What can hang from each mark:
litot: fadu fudipe mato sotiloz
fano: litot
mato: fadu litot sute
fadu: litot nokin teze
geza: fudipe zonol
zonol: geza litot sotiloz sute
nokin: fano ponut
fudipe: fadu geza mato ponut sute
sute: mato sotiloz zonol
sotiloz: geza litot ponut sute zonol
teze: fadu fano litot mato
ponut: nokin

Every row comes from one small tree of marks. The marks that hang from a mark follow it in brackets, in alphabetical order. Every link used is in the known rows. Which tree was each row made from?
Known rows:
fadu{litot{mato} nokin{fano ponut} teze}: [ -69 -317  -49   51  333 -298  346   96  251 -463  -74 -221  287  -92
   11 -192 -251  113   53 -110 -462  179 -223 -152  -59  306  169 -400
    6 -245  411 -664  304   74  405 -153  283 -102  161  -10 -111 -314
 -102 -287 -570  -41 -466   87  117  223    2]
geza{fudipe{ponut} zonol{sotiloz sute{mato}}}: [-183 -278  189  299  397  -36   67  365  277 -770 -172 -193  277  179
  102  209 -152   59  -35 -180 -238  -32 -284 -192 -127  106  132  -51
   -3 -214  403 -302 -113 -118  215 -341 -138   50  110 -240  133  -69
 -411 -117 -101 -138 -207  -69  203  306 -358]
teze{fano mato{litot}}: [  -4 -347  133 -160  159 -314  377  -41  -63 -327   72   29   34   80
   37  -18 -266   16  -27  -26 -542  130 -456  -90   84  276  417 -349
    0   -9  385 -270   88  -49  101 -226  -94  121  103  129 -264   35
  176 -194 -180 -130 -231  313  -82  295   87]
litot{fadu fudipe sotiloz{zonol}}: [  87 -138  -26  200  524 -167  274   21  284 -258   13  179  197  103
   31  -69 -288   32  -20 -245 -312   12 -148  134  -83  156  310  235
   18  192  364  -21  -72 -315  -15   54  -78   81 -141  171  120  230
   -2 -282 -170 -538 -327  148  -72  135 -145]
geza{fudipe{ponut{nokin} sute} zonol{sotiloz{litot}}}: [-321 -333  160  351  427  -50  -53  385  297 -652   35 -181   99  322
   96   43 -337  109   21 -321 -153 -152 -347   39  -88    7  -33 -141
   85 -158  451 -288  -56 -110   48 -173   21   97  122 -192  200  259
 -219  114 -188 -184 -226    2  227  390 -266]
sotiloz{geza ponut sute{mato{litot}}}: [ -19 -156  180  -51   90 -382    3   36  207 -519   -5 -160 -187  223
   71  227 -355   34    9   53 -392   47 -572  -83 -156  340  406   -3
  -90  -12  293 -210  181 -199  245    7  176  117   78   66   26  232
 -228 -101  -32 -452 -431   40 -136  342 -334]
mato{fadu litot{fudipe{geza ponut}} sute{sotiloz}}: [-107 -134 -202  163  512  -96  307  -21  108 -465 -224   56   52  137
  132  158 -399   16  140 -102 -469 -361 -682   66 -236 -298  215  142
   61  -65  196 -301 -235 -234 -178 -160  -21  315  138   69  156  197
   13   36   69 -212 -441   50   18   20 -151]
fudipe{mato{fadu litot} ponut{nokin}}: [-185 -287 -103  257  341 -167  382 -111  104 -758   23    5   44  200
  183  137 -316  -74  -67 -265 -537 -227 -555  116  -13   -6   87 -255
  -79  -64  248 -352 -134  -74  -41 -149  156  108  324  202   74   87
 -132  -35  -40 -334 -280  166  -97  423 -142]
sotiloz{ponut sute zonol}: [ 102 -361  219   88  321 -162  112   84  557 -493  -31  -20   78  -32
  -92  143 -225    6 -121  -48 -429   47 -225  -46 -368  301  317   94
  -34   42  297  -42  -22 -211  224   65   30  -55    4  -20  159  486
 -140 -235 -262 -555 -368  214  -88  334 -166]
sotiloz{ponut zonol{litot}}: [ -45 -438   73  272  215 -403  -60   70  276 -528  100  -91  245  -16
  -56   53 -248   22  -34 -131 -404   28 -221   37 -372  405  363    6
  107   20  254 -170   46 -240  213   98  -31 -134  106  -11   61  308
 -150 -186 -363 -469 -380  276 -198  288 -125]
teze{fano{litot{fadu fudipe sotiloz}} mato}: [ 122 -301   64 -125  228 -339  375  118  -21  -48   23  173  -75  282
  111 -251 -315   92   24  -94 -318   36 -377    4  156  167  399  -63
   28  109  306 -150  173 -319 -155   60 -110  294 -154   -7 -308   41
  181 -352 -203 -241 -205  202   97   73 -102]
ponut{nokin{fano{litot{mato{fadu{teze}}}}}}: [ -93 -434  -53  178  217 -261  389  -16   96 -541   -3  -43   19  248
  227  -94 -430  -46    1  -93 -364 -276 -275  121   33  215  -22 -322
  -70 -152  459 -365  -65   33  -68  103  196  274  -41  136  -53 -145
  144 -330 -385 -150 -308  459 -149  225   29]
sotiloz{litot sute{zonol}}: [ 127 -326  274   52  174 -305  -60  126  459 -590  -94   93  157  206
 -137   79 -263  205   45 -113 -345  -21 -319  -91 -101  175  208   19
   56   70  315  -35  -88   33  146  -75    9  -28    6  -55  102  410
 -126 -188 -219 -358 -331   92  -53  373 -163]
zonol{geza sotiloz sute}: [  -9 -225  119  266  218 -170   26   99  219 -712    8  135  252   -9
   87  224 -215  -28 -100  -41 -407  -27 -240  155 -152  170   59 -135
   -9 -114  314 -244 -200 -280  111 -269  -59   -1   56  -79  127  307
 -223 -320 -457 -157 -193  243  226  213  -23]
mato{fadu litot sute{sotiloz}}: [   0 -308  -78  165  453 -427  299 -108   91 -543 -102  -42  114   -1
   48  261 -320 -164   -1   -2 -513 -283 -283  103 -248 -105  -47  -17
   10 -141  259 -227 -368  -79 -110  -58  -69  278  -38   48    8  280
   99 -153 -168 -212 -431  127    8   92  107]
mato{fadu{nokin} sute{sotiloz}}: [ -10 -208  -66  191  555 -265  460   70  444 -640 -142   83  275 -157
   30  285 -252 -149 -102  -15 -562 -308  -97  119 -284  -30 -157   -4
  -12 -306  428 -233 -381   15  -62  -17  127  123  -25  -84   50  260
  -70 -213 -373 -188 -419  128   85  122  138]
sute{mato{fadu} zonol}: [-137 -259   44   89  303 -331  219  139  339 -813 -121   29  285  141
  102  235 -238   26   15 -164 -574 -194 -349 -124  -84   87  189  -53
  -31  -40  422  -59 -269  100  -48 -147  -55   45   76   72   69  113
 -101 -215 -107 -378 -293   88 -294  332 -183]
sute{mato sotiloz{litot ponut}}: [-189 -449   33  257   71 -431  -71  -19  252 -540   18 -301    8  176
    9  216 -360  -21  112   70 -506   34 -454  -46 -249  120  384 -259
  108 -191  137 -166  121 -190  153  109   48    3   62 -137 -312  214
 -168 -195 -302 -183 -327  -61 -113  148 -243]
teze{mato{litot sute{zonol}}}: [  35 -398  120  -96  316 -339  192   13  182 -565  -48  -63   54  112
 -118  105 -211   13    8 -151 -487  -78 -468 -200 -257  155  290  -45
  -37   41  284 -138 -122   84  111 -302  -60  157   24   63 -150  186
   76 -204  -29 -194 -362  219  -29  387  -81]
fadu{litot{fudipe{geza mato} sotiloz{ponut sute}}}: [ 176 -236   98  169  229 -108  -12   87  467 -249 -182   28 -100   76
  -26   20 -353   13  127   48 -385  348 -518   21  -86   60  541  324
  -52  300  242 -233  270 -462  275   62  124   87  108 -173   25  368
 -179 -143 -258 -433 -452 -346  177   90 -467]
zonol{litot{fudipe mato} sotiloz{geza} sute}: [ 118  -21  127  166   64 -261 -176  113  110 -433  -14   14   58  153
  194  -63 -400  194  125  -38 -140  -18 -351  201  -78  188  361  158
  141   29  408 -335   31 -363  102  -97  125    6  120 -199  121  166
 -304 -232 -382 -215 -128  120  152  245  -90]
fudipe{geza mato{sute} ponut}: [  32 -249  -68  276  435    8  417  -30  363 -649  -25   59   72   59
   29  146 -209   12  198 -120 -601  -97 -612 -187 -178   90  350 -102
 -110   95  167 -423  -44  -33   26 -199   49   20  203   90   24  298
 -148 -257   40 -221 -536   -1   -2  324 -339]
nokin{fano{litot{fudipe{geza} mato sotiloz}} ponut}: [  54 -214  -83  233  223 -281  350  -68   -8 -394   68 -107   24  235
  158 -347 -291  133  321 -235 -193  134 -387  -86  -18  -52  573 -125
  -37  163  205 -373  168 -448    6  -13   12   26   29 -109 -147   86
  -60 -293 -282 -255 -360   16   58  107 -398]
geza{fudipe{mato} zonol}: [ 113 -356  142  235  397 -143  299  100  241 -520  -69  -70  319   32
   15  191 -129  -64   11 -246 -345  268  -93  -94   65  180  292  -10
 -124   49  594 -216  -72  162  322 -199  -14    4  109   95   53   22
 -153 -214 -124 -197 -374 -193 -102  346 -223]
nokin{fano{litot} ponut}: [ -43 -377   -4  136  164 -379  441  -54   41 -630  117 -163  340   82
   18 -107 -130   73  130 -294 -382   -9 -211  -97   22  169  226 -529
  -75  -85   76 -386  -24  -73   89  -89    9  -66   36    1 -144  112
   10 -358 -333 -212 -364  244  -29  230 -159]
geza{fudipe{mato{sute} ponut} zonol}: [  61 -371  103  252  558   -9  314  196  387 -616 -147 -146  175   57
  -47  161  -42   -9   71 -274 -373   52 -272 -286 -187   44  188   10
 -156    8  427 -305  -79  136  204 -246    1   51  139    2  117   77
 -181 -186   52 -140 -455 -142   37  396 -315]
geza{fudipe{fadu ponut}}: [ -43 -317 -115  173  344  -66  367  208  252 -465 -132  153  224  109
  261  -98 -293   29   52 -190 -456   27 -313  -62  130  109  215 -165
   84  -82  354 -456  -80   71   90 -178  -85   79  222  132  262  208
 -155  -27 -127 -284 -398  126  -73  339 -133]
teze{fadu fano litot mato{sute}}: [ 201 -457   14 -435  204 -233  349   21    7  -39  -67   15  -14  -84
  132  -81 -194  152  138  188 -562  191 -593 -147  -45  302  349 -140
  -94  -30  427 -320    4  -15  -39  -82   24  321 -121  -83 -382  214
  315 -355 -107    4 -361  266    1  234  159]
mato{litot{fadu} sute{sotiloz}}: [  37 -242 -135  142  500 -428  362 -142   65 -384   23  -13  147   89
   -4  182 -334  -55   62  -56 -434 -253 -323    1 -205    9   64   -4
    0 -160  161 -253 -152 -107  -63  -57  -89  235 -123  149  -72  173
   88 -259  -98 -208 -484  128   45   15  -67]
fadu{litot{fudipe sotiloz}}: [  26 -241   99  176  227 -184  144   14  248 -410  -75   52  274   21
   73 -138 -213   -8   43 -162 -355  244 -192  178   38  112  284   -7
   20  143  331 -286  -17 -217  234  -72  -34   73   11   45   23  221
    3 -158 -386 -300 -393   75   62  106  -70]
geza{fudipe{mato{fadu litot{sotiloz{sute}}}}}: [ 255 -282   75  169  404 -369  213   90  120 -374 -276  101 -110  184
   79  166 -302 -157  -92   58 -201   83 -177  109  155   37  142  296
  -68  221  425 -186 -157 -235  107 -122  -34  214   -8   13   85  232
 -162   -8 -110 -426 -363 -257  121  289 -139]
mato{fadu{teze{fano}} litot}: [ -48 -324    5   -7  258 -382  346   73 -104 -311  -61  179  166   30
  158  118 -371  -47 -104   52 -543  -88 -316   67   47  232  -39 -195
   32 -141  539 -328  -93   48   53 -102  -35  327   49  356  102  -46
  196 -147 -182 -184 -306  362 -133   80  228]
mato{fadu{nokin teze}}: [ -29 -306  -27  107  380 -263  430  123  295 -548 -161  251  353 -111
  174  199 -281 -100 -233  -25 -539 -131 -121  179  -32  346 -197 -115
   33 -286  588 -414 -244  174  174  -94  226  195   68  298  198   31
 -102 -171 -394 -209 -413  296  -48  181  203]
sute{mato sotiloz{litot{fudipe}}}: [-117 -237   99  181   82 -190   78  -18  191 -464 -104 -103  104  279
   22   82 -382  109  147   -9 -409  -33 -431   67   19   34  401 -118
   99  -69  200 -110    0  -56  128  -74   68   68   59  -28 -276   57
  -85 -151 -229  -94 -265 -111  -92  165 -173]
fano{litot{fadu mato}}: [ 230 -390    6   43  299 -543  317  -87   12 -463   61    2   17  291
  233 -206 -287   28   90 -144 -329  -75 -306    2   20  231  262 -169
   14   11  267 -400   69  -61  -55   66  -37  129  -36   97 -133   86
  -52 -385 -254 -307 -435  254 -105  235 -163]
geza{fudipe{mato{litot sute} ponut}}: [  78 -312    4  169  422 -127  341   86  102 -577 -158 -106   16  170
   15   76 -147  -66   56 -138 -332  -34 -414 -109  -42   47  256  -60
 -114   74  222 -396    0   38  245 -357   23   58  197  117  -41   44
 -149  -33   93 -162 -422  -13   39  376 -238]
teze{fano litot{sotiloz}}: [  64 -288   67   47  163 -387  271   -9   36 -366  176   32  175  -22
  119  -71 -215   57  101    3 -418  212 -205   47  -76  278  300 -184
   30  -27  445 -236   13 -252   43  -13  -45   73 -142   25 -187  272
   77 -259 -329 -194 -282  237  -13  125  -38]
fano{litot{fudipe{mato ponut} sotiloz}}: [  89 -346   85  325  184 -183  224   15  108 -503  -17   80   -6  274
  134 -100 -200   18   33 -259 -299  -22 -409    2  -31   40  293 -105
   60  183   91 -271   46 -201   77  -57   67   54  168   34 -155  191
 -226 -228 -164 -301 -319  -44  161  281 -346]
litot{fadu{nokin} fudipe sotiloz{geza}}: [  60  133  -93   94  447 -219  338   97  291 -284   44  272  200   60
  175    2 -314   48  -32 -243 -280   36 -185  237   61  219  203  157
  -13  -17  578 -227   39 -246   54   69  251   82  -68  178  180  144
 -184 -219 -233 -436 -370  118    9  105 -118]
teze{mato{litot{sotiloz{geza ponut{nokin}}} sute}}: [-168 -278  -17  108  226 -292  110  -61  194 -418  222 -232 -305   96
   68  107 -374 -162  -23  -79 -378   60 -510  115 -410  226  350  -39
 -163  -26  357 -207   97 -435   87  115  171  293  -76   12 -103  395
   -9 -144  -84 -357 -374  292   56  298 -135]
litot{fudipe{fadu geza ponut sute{sotiloz}} mato}: [ -95  -96 -175  219  365   93  339  136  327 -217 -103  174 -116  306
  311 -143 -618  162  288  -75 -533 -201 -755 -219 -165 -219  302  105
  265   47  285 -453  -20  -99 -246  -64   92  137  324 -113  156  398
 -199  -84 -137 -204 -457 -204  111  227 -399]
sute{mato{litot} sotiloz{geza ponut{nokin}}}: [-409 -108  -49  258   82 -276  109  -65   94 -597  251 -316  -19  203
  165  328 -536  -63    6  -87 -444 -125 -557  126 -303  143  417 -185
  -51 -290  343 -135  141 -238  195  102  189   96   96   68 -153   80
 -201  -76 -106 -343 -324   97 -174  200 -278]
geza{fudipe{mato ponut{nokin}} zonol{sotiloz}}: [-211 -321   65  429  485   29  168  195  282 -753   69 -129  225   77
  139  209 -244   22  -54 -373 -286  -47 -278    8  -31   -7  258 -144
  -46 -219  467 -222    2  -87  205 -251  -16    2  224   20  117  -20
 -269  -46 -140 -225 -142  -96  146  387 -299]
sotiloz{litot{fudipe{geza}}}: [  52 -200   35  118  156 -108  142  -45  165 -417  -68  127  178  201
   77  -80 -340  121  215 -118 -389  147 -479  202  151  140  461  -44
   23  142  334 -281   -5 -120  140 -102   64  100  106  125   59  260
   -2  -89 -156 -219 -372  122 -186  154 -155]

Write each row's tree:
[  32  -82 -124  122  306 -334  243  171  145 -452  -35  169  276  111
   -5  -33 -216  259   11 -253 -366    2 -390   31   -9  172  281   97
  -33  -92  218 -373  234 -222  163 -218  304 -128  306   71   23 -145
 -371 -195 -355 -183 -333 -190  126  272 -295]
zonol{geza litot{fadu{nokin{ponut}} fudipe{mato}}}
[  32 -265 -102 -421  325 -452  548  103   52 -249   78  -95  170  -34
   64 -167 -224  252   36  -76 -545  165 -437  -97   -9  354  393 -310
   -4 -324  362 -469  273 -134   37 -165  196   58   -4  -57 -350  -96
  -28 -262 -264  -81 -256  128   89  241  -41]
teze{fano litot{fadu{nokin{ponut}}} mato}
[-233 -105   68  249  419  176  126  260  396 -413  -70   70  101  210
  -20  144 -365  141  -46 -230 -425 -301 -518  -57 -428  -47  214   84
  166   82  281  -52 -109 -143  -52 -186   70  -94  177  -58   92  340
 -203 -125 -211 -269 -378  -12  112  327 -221]
litot{fudipe{ponut sute{sotiloz{zonol{geza}}}}}
[-249 -268  -77  261  190   34  151  -18  484 -442   19 -253   48  111
 -155   61 -337   22  197 -111 -356 -138 -360  102 -276 -178  223 -168
 -120 -198  170  -10   35 -315   18  136  289   76  -41 -193 -137  223
  182 -216 -324  -51 -142  262  -43    2 -185]
mato{sute{sotiloz{litot{fudipe} ponut{nokin{fano}}}}}
[-133 -212   -6   10  190  -13  270   70  221 -365  -75  -64  170  191
  143   30 -323  200  134 -127 -371 -185 -574  -12 -240   -8  178  -69
  212 -104  168 -337 -146  -71  -41 -217  226   70   95  -37 -117  360
 -137  -67 -187  -54 -340  -12  134  186 -274]
teze{litot{fudipe{ponut sute{sotiloz}}}}
[ 251 -391   61  -79  267 -366  253 -144  185 -567    2 -197  -22   35
  122 -140 -174   49  209   30 -426   76 -330  -23 -265  237  308  -75
  -67  -28  331 -415  -56  -22   71 -119  135  132  -84    9 -181  272
   19 -297 -234  -79 -437  234  -72  319  -91]
teze{litot{mato{sute}}}
[ 136 -504   90  -67  128 -389  285   75 -148  -19   51  190  -36   93
  231 -138 -266   24  -23   54 -392  181 -426  -91   87  267  309 -208
   33  103  406 -234   49 -204  -47  129 -195  277  -90 -108 -383  226
  161 -384 -268 -239 -349  219  126  184  106]
teze{fadu fano{litot{sotiloz}} mato}
[ 132 -388  124  328  231 -291 -154  140  164 -387   35  -43 -201  210
  -39    7 -288  -92  -83 -178 -327  139 -327  117 -355  143  449  181
   -4  322  247   66  249 -420  184  145   91    3   74 -120 -165  249
 -212 -294 -303 -470 -313 -100   70  285 -340]
fano{litot{fudipe{mato} sotiloz{ponut zonol{geza}}}}
[ -68 -192  139  100  302  -63  310  383  380 -548 -103   80  392  183
   43  115 -219   43   16 -228 -256  -65 -163 -118  -65  105  114   86
  -10   85  554 -131 -254  176  171 -314  -33  -75   40   19  169  340
 -160  -85 -132 -292 -348   74  -89  325 -253]
geza{fudipe{sute{zonol}}}
[-113 -405  -90  330  238 -438  260   -4  168 -506  260  -16   65  227
  201  -55 -321 -114  -61 -227 -267  -89 -237  201 -221  187  107 -109
  -84 -140  209 -214   52 -449  -26  303   23  208 -139   54  -24  319
  -93 -276 -300 -488 -348  372    6   58 -310]
fano{litot{fadu sotiloz{ponut{nokin}}}}
[-174  -57 -113  292  303 -291  342  153  305 -499  -85   -8  402  211
 -147  193 -345  121   52    9 -339 -302 -238 -137  -36  299  -31  -50
   48 -276  220 -300  -17 -151  -14  -20  192 -116  -26 -346 -216 -291
 -267 -392 -450  -49 -339   18   96   66 -284]
zonol{litot{fadu{nokin{fano}}} sute{mato sotiloz}}
[  25 -293  -48   91  169  -34  347   84  220 -215 -136  345  224   47
  221  -64 -438   54    0  -53 -557   27 -303   60  106  244   56  -16
  102  -95  402 -371 -105  179  167 -100  120  335  132  401  253  137
   54 -201 -252 -175 -361  174  -56  155   18]
litot{fudipe{fadu{teze}}}
[-174 -200   38  201  209  185  300   32  369 -627  -45  -41  206  159
   80  -94 -269  108   45 -328 -489   17 -542  116   58   29  353 -211
  -91   21  215 -357  129  -27  246 -193  233  -39  344   69   -9  -11
 -130  -92 -187 -223 -285   49    4  359 -252]
fadu{litot{fudipe{mato ponut{nokin}}}}
[ 260 -248   44  101  430 -427  149  143  219 -399  -46   55  -79  349
   75 -257 -261  106  161 -237 -161 -189 -278 -123 -284  -91  222  333
  -23  171  302  -60   14 -220 -137   70  -49  224 -187  -78  -45  181
  -28 -378 -111 -364 -350  116   78  124 -357]
fano{litot{fadu fudipe mato{sute{zonol}} sotiloz}}
[ 102 -218    1 -156  339 -184   25  119 -153  -52    6  140  237  -89
  287   -5 -347  296  220  -44 -384  248 -581   23   87   57  440  120
   67  -81  648 -188   90 -240   12  -68  -71  323    2  -47   12   71
  184 -161 -136 -130 -211  -17   44  -44  -82]
teze{fadu fano litot{fudipe{geza{zonol{sotiloz}}}}}
[ -53 -334   58  218  152 -198  423 -120  144 -688  185 -123   76  270
  136 -207 -293    7  109 -234 -303 -126 -246   45   37  178  254 -429
 -136  -53  329 -286   30  -58   19   37  133   -8   16  -17 -196  -11
   65 -352 -400 -186 -273  460 -158  328 -160]
ponut{nokin{fano{litot{mato}}}}
[  99 -188   86 -197  309 -275   62  255    8   -8   64 -200 -131   77
   44  -72 -427   87   55   16 -274  347 -292  124  -33  480  757   72
   60  207  752  -79  269 -244  132   24  -49   97 -256 -162 -315   90
   48 -153  -91 -340 -304   26  -59  359   54]
teze{fano litot{sotiloz{geza{fudipe} zonol}} mato}
